Below is a small trained network, with its code and all its weights. Each question gives an input and a target symbol and asks what happens when units are switched off, that is, made to give their printed mean instead of their output.

import numpy as np


def w(rows, s, z=0):
    codes = np.array(rows[::2]) - 128.0
    scale = np.full(codes.shape[1], s)
    scale[-1] = z or s
    return codes * scale


def softmax(a):
    e = np.exp(a - a.max(-1, keepdims=True))
    return e / e.sum(-1, keepdims=True)


def log_softmax(a):
    a = a - a.max(-1, keepdims=True)
    return a - np.log(np.exp(a).sum(-1, keepdims=True))


def net(x, mask):
    ids = ['Παβεημτ'.index(c) for c in x.split()]
    T = len(ids)
    res = E[ids] + P[:T]
    u = 0
    for l in range(3):
        r = res
        for j in range(2):
            rows = slice(3 * j, 3 * j + 3)
            q, k, v = (r @ M[l][rows].T for M in (Q, K, V))
            z = softmax(np.where(np.tri(T) > 0, q @ k.T / 3**0.5, -1e9)) @ v
            o = O[l][rows]
            res = res + np.where(mask[u + j], z, o[:, -1]) @ o[:, :-1]
        u += 2
    return log_softmax(res[-1] @ U[:, :-1].T + U[:, -1])


Q, K, V, O = {}, {}, {}, {}
E = w([
[118,192,143,69],'Π',
[164,80,19,39],'α',
[101,122,78,250],'β',
[178,5,138,144],'ε',
[93,49,114,153],'η',
[188,126,188,191],'μ',
[87,87,110,136],'τ',
],0.016)
P = w([
[126,181,149,112],'0',
[135,170,112,121],'1',
[130,180,145,113],'2',
[120,177,140,131],'3',
[119,175,145,132],'4',
[133,154,148,139],'5',
[100,174,94,132],'6',
[166,107,118,159],'7',
[33,196,40,105],'8',
[173,48,2,158],'9',
],0.0049)
Q[0] = w([
[40,225,80,217],'0.h1',
[94,118,96,166],'0.h1',
[81,77,151,113],'0.h1',
[155,57,202,1],'0.h2',
[176,16,183,164],'0.h2',
[57,185,133,162],'0.h2',
],0.0081)
K[0] = w([
[133,88,108,164],'0.h1',
[130,135,205,34],'0.h1',
[190,207,118,180],'0.h1',
[106,145,137,183],'0.h2',
[149,187,9,134],'0.h2',
[155,184,142,155],'0.h2',
],0.011)
V[0] = w([
[150,148,128,237],'0.h1',
[251,188,177,21],'0.h1',
[81,21,118,62],'0.h1',
[156,153,182,71],'0.h2',
[177,58,160,158],'0.h2',
[255,146,37,166],'0.h2',
],0.0083)
O[0] = w([
[117,129,60,127,252],'0.h1',
[120,126,63,148,220],'0.h1',
[46,121,254,163,11],'0.h1',
[156,187,28,152,140],'0.h2',
[95,138,116,109,228],'0.h2',
[147,202,118,97,252],'0.h2',
],0.0077,0.0022)
Q[1] = w([
[97,176,254,89],'1.h1',
[120,134,133,104],'1.h1',
[162,148,166,178],'1.h1',
[137,113,134,206],'1.h2',
[150,75,99,124],'1.h2',
[24,121,94,190],'1.h2',
],0.0087)
K[1] = w([
[255,181,53,103],'1.h1',
[108,118,131,176],'1.h1',
[91,87,107,44],'1.h1',
[187,159,111,142],'1.h2',
[137,122,26,10],'1.h2',
[149,98,160,170],'1.h2',
],0.0097)
V[1] = w([
[98,63,60,145],'1.h1',
[112,162,142,127],'1.h1',
[110,78,31,77],'1.h1',
[121,85,2,165],'1.h2',
[158,134,92,208],'1.h2',
[108,133,105,129],'1.h2',
],0.0088)
O[1] = w([
[31,71,201,117,163],'1.h1',
[45,75,196,220,106],'1.h1',
[104,92,230,151,183],'1.h1',
[151,207,254,153,254],'1.h2',
[32,128,225,83,218],'1.h2',
[203,157,139,118,136],'1.h2',
],0.0067,0.0036)
Q[2] = w([
[125,143,66,146],'2.h1',
[100,142,127,65],'2.h1',
[168,131,74,59],'2.h1',
[89,135,114,219],'2.h2',
[126,94,107,2],'2.h2',
[188,207,136,148],'2.h2',
],0.013)
K[2] = w([
[208,120,147,105],'2.h1',
[203,86,140,163],'2.h1',
[85,163,119,172],'2.h1',
[37,121,191,214],'2.h2',
[93,82,125,2],'2.h2',
[126,97,111,156],'2.h2',
],0.0096)
V[2] = w([
[139,161,86,62],'2.h1',
[193,93,135,41],'2.h1',
[221,95,164,247],'2.h1',
[190,126,124,144],'2.h2',
[143,148,181,162],'2.h2',
[93,155,50,119],'2.h2',
],0.015)
O[2] = w([
[154,215,185,100,111],'2.h1',
[253,47,191,27,122],'2.h1',
[210,17,125,222,231],'2.h1',
[75,3,78,126,193],'2.h2',
[125,72,41,101,252],'2.h2',
[102,97,158,152,44],'2.h2',
],0.0075,0.0041)
U = w([
[127,152,41,46,253],'Π',
[136,81,197,74,44],'α',
[80,129,145,212,48],'β',
[129,5,161,79,45],'ε',
[39,40,138,78,122],'η',
[196,95,29,141,149],'μ',
[47,66,123,83,203],'τ',
],0.011,0.0035)

Each question gives the input, a string of symbols that net reads in full, and the target symbol t.
The units are the heads (3 rows each of Q, K, V and O). Each row of codes is followed by its name. A weight is (code - 128) times the scale printed after its matrix; where a second scale follows, it is the last column's (O and U).
mask holds one flag per head, layer by layer. A switched-off head (its flag False) gives its mean, the last column of its rows in O, instead of its output. The means were averaged over made-up inputs and are rounded, as every weight is.
A unit's drop is (log p(t) with every unit on - log p(t) with that unit switched off) / (log p(t) with every unit on - log p(t) with every unit switched off).
The circuit of an input: a set's keep is (log p(t) with only the set's units on - log p(t) with every unit switched off) / (log p(t) with every unit on - log p(t) with every unit switched off). Starting from all 6 units, units are removed one at a time, each time the one whose removal leaves the highest keep (on an exact tie, the one counted first), for as long as the keep stays at least 0.8.
circuit, biggest first: the units of the circuit, biggest drop first
unit that matters most: the unit with the biggest drop
heads that matter: for each layer, one digit per head in row order, 1 if its drop is at least 0.15 and else 0, layers parted by /
drop when u is switched off: that unit's drop, to one decimal
input μ ε μ μ μ μ μ Π η, target μ: circuit, biggest first	(2.h1)
input Π μ ε μ Π ε Π Π ε, target Π: circuit, biggest first	(2.h1; 1.h2)
input η η α ε η ε μ ε η, target ε: heads that matter	01 / 01 / 10
input Π ε μ ε τ ε Π, target ε: heads that matter	10 / 00 / 10
input ε α η ε μ τ τ μ μ Π, target μ: circuit, biggest first	(1.h1; 2.h1; 0.h1)
input Π μ Π Π μ τ β ε η ε, target η: circuit, biggest first	(2.h1; 1.h1)
input ε α Π μ μ η, target μ: heads that matter	10 / 10 / 00
input Π Π ε Π α Π, target α: heads that matter	00 / 00 / 10
input μ β Π Π β α μ, target α: circuit, biggest first	(2.h1; 1.h1)
input Π α Π μ μ ε, target μ: circuit, biggest first	(1.h1; 0.h1)
input μ μ η ε α ε α, target ε: circuit, biggest first	(2.h1; 0.h1)
input ε Π β Π Π Π ε, target Π: heads that matter	10 / 00 / 10
input Π τ μ μ μ τ Π μ α, target μ: heads that matter	00 / 01 / 10
input α μ μ α, target μ: heads that matter	00 / 10 / 10
input μ ε μ, target ε: heads that matter	10 / 10 / 10
input μ Π α Π, target α: circuit, biggest first	(2.h2)
input α μ ε μ τ, target μ: heads that matter	00 / 10 / 10
input α Π ε ε ε ε β Π ε Π, target ε: heads that matter	00 / 01 / 10
input α τ μ Π μ ε, target μ: heads that matter	10 / 10 / 00
input μ μ μ, target μ: heads that matter	00 / 00 / 11
input ε μ Π β μ μ β Π, target β: unit that matters most	2.h2
input Π α ε, target α: heads that matter	00 / 00 / 10
input Π Π β ε ε β Π α β ε, target β: drop when 2.h1 is switched off	0.8
input μ μ μ μ μ μ, target μ: drop when 2.h1 is switched off	0.4
input Π μ ε η ε Π μ μ Π, target μ: drop when 1.h1 is switched off	0.2
input μ μ ε μ, target ε: drop when 2.h1 is switched off	0.8
input α β β η μ μ τ, target μ: unit that matters most	1.h1
